Two labels a row
[ -6   3 -17   9   2 -19  15   7  24  -7  -7  10   6 -16   5   4  -4  -4
   9 -30   0  11   4   4]  NM, D
[  4  16   2   5  10 -15  -2   8  -2  -3 -21   6   8 -13  14   0 -11   0
  20  14   1   4 -13  -2]  FP, D
[ 14  17  14   2   4  -9  14   1  13 -21  -5  -1  39  -3   6  -8  -3   2
  21  -8   6  -1  -7   2]  NM, D
[  1   4   8   4  12 -12   1   1   1  -7 -23   9 -16 -14  13   2  -7  -4
  16  15   2   7  -6   0]  FP, D
[  9  24  -6  -1   0 -10   5 -15   8 -12 -10  -3  51  -5  11 -16  -2   4
  21   3   0   6   3   0]  NM, B
[ 13  15   2  -3  -1  15   6 -27 -15 -12  12  -3  12  -6   3  -3 -13   8
  10 -28 -12  -6   0  -5]  FP, D
[ 17  10  17  -1   2   2   7  -2  -7 -20  -3   4 -18 -10   8  -1  -5   3
  27  22  -2   2  -8  -3]  FP, D
[ 17  15  16   3  12  -7  10   6   9 -35 -33   4 -33  -8  13   0  10  -1
  17   8  17  12  -9  -1]  NM, D
[  5  19  -6  -2   5  -5   4 -22 -11 -11   1   1  33 -10  11  -1  -6   2
  14  21  -6   3   5  -6]  FP, B
[  5  19  -9   7   6  -5   7 -22  10 -24 -14   1 -11 -14   8   0   0   0
  13 -11   3   9  -3  -1]  NM, D
[ 12   8  18  -2  16   2   6 -20  -4 -36 -49   6 -48 -18  18  -4  -1  -5
   2  12  15   6 -11   5]  FP, D
[ 13  10  14   1   1 -19  13  14  16  -7  -2   5  64   0   1  -9  -5   2
  19  -3   6   8  -4   2]  NM, D
[ 15  10  12   7  -2   6  10  12  -1 -20   6   4 -77   6   4   3   2   3
   6   8   7   1 -14  -1]  Pj, D
[  1 -10  -5   2   9  22  21 -13 -11 -20  33  10  41  -1  -5  -5  -6   0
  -4  -6  -6 -17   3   5]  ZS, B
[ 15  18  14  -1   1  -5  11 -10  12 -21 -11  -2  39  -1   4 -13  -2  -2
  17 -15   3   6  -5  -1]  NM, D
[ 10   7  15   0  11   0   3  -4 -16 -18 -18   8  23 -10  10  -5   0   1
  17  28   1  -1  -6   2]  FP, B
[ 12   9  24  -1   0  -6   8  -8   7 -30 -38   2 -15  -6  13  -5   3  -1
  17   3  21   8  -3   1]  NM, D
[ 13   8   8   1  10  -5   8 -24   5 -22 -34   5 -26 -23  15   3  -7  -2
  21  -6   7  11   0   0]  FP, D
[ 10   4  16  -4  19  -2  -1  -1 -11 -15 -39  11  -9 -17  15   0  -2   0
  18  22  -1   5 -11   1]  FP, D
[ 12   2   3  -2   6  10   9 -21  -8 -19  -9   5 -10 -18   5   2  -9  -3
   8 -13  -4   8   1  -3]  FP, D
[  9  20  -3   9  11  15   6   5  -5 -28  -3  -3 -89   5   7   7   6   1
  -3   1  11  -6 -18   0]  Pj, B
[ -7   8 -44  12   6  19   4 -45 -12  -9  17   2 -43 -23   7  10 -20  -2
   7 -49 -16  -3   9  -5]  FP, D
[  6   0   1   5  19 -13  13   5  10 -23 -42  13 -35 -22   5   8  -1  -6
  17  -4  12   8 -10   3]  FP, D
[  3   5  23  -3  -6 -28   4  17   3   9  15   6  79   3  -1 -15  -6   9
  18  44  -8   5  -1   5]  FP, B
[  6  13  -5   0  11   7  -3 -26 -14 -12 -11   4  33 -12  13   0 -11  -1
  16   5  -9   1   0  -1]  FP, D
[  5   1  23  -3   4 -23   7  11   2  -4 -22  12  38 -10  10  -3  -3   3
  20  32   5   4  -5   3]  FP, D
[  8  12  -2   4  13  -3   9 -11   4 -30 -33   7  -7 -17  15   2  -4  -4
  23 -10   9   7  -8  -4]  FP, D
[  3   6   0   3  11  -8  11  -4  12 -21 -21   4   5 -12   9   2  -1  -4
   7 -23  12   4  -6   1]  NM, D
[ 10  16   1  10  18   6   4  -4  -4 -36 -37  -3 -89 -14  15  17   9  -4
   1   0  18   2 -18  -2]  Pj, D
[  2  10   6   6   2  -7   3  -9   2  -6  -8   3  11  -9   9  -6 -10   0
  15  -2  -1   1  -5  -1]  FP, D
[  3  12   3   5   9 -14   7  -3   2 -11  -8  12  17 -14  11  -2  -8   5
  22  22  -1   2  -3   1]  FP, D
[ 10  12 -12   2  13   7   8 -11  -8 -19 -11   6 -19 -12  11   1  -5   1
  11  -7  -2   1  -4  -1]  FP, D
[ -5   8 -11   9   3 -18  10  12  11   8   4  10  49  -5  -1   2 -10   0
  11  -6  -6   6   5   0]  FP, D

Two labels a row
[ -3  -4   4   8   1  17   4  -7  -4  11  -3 -12   9  -7   5  10  11 -12
  -1  -6  -8 -12   0  -8]  U, <57>
[ -2   1   6  -3  -1  10   0 -10   1  -8  -4   4  19  -1   0   8  -3 -11
   1  -4  -6  -3   2   4]  U, <61>
[ -4   1   6   6   0  13  -6 -14  -6  26   0 -13  20  -2   0  14  -6 -19
   7  -6  -3 -11  -5  14]  U, <57>
[ -5  10  16  10   1   6 -16  -7 -14  37   1 -15  42 -22  -5  -7   1 -18
 -12 -11   3   0  -5   6]  J, <61>
[-12 -13  -8   7  -4  23   2 -17  -6   3  -8  -7   9  15  -6   1   1 -12
  -7 -10 -22 -13   6  -5]  U, <57>
[ -8  -6   6  -3   4  17   9 -13  -7  -1   3   5  19 -10   1   6   4  -7
  -6  -3  -3 -16   2  -3]  U, <57>
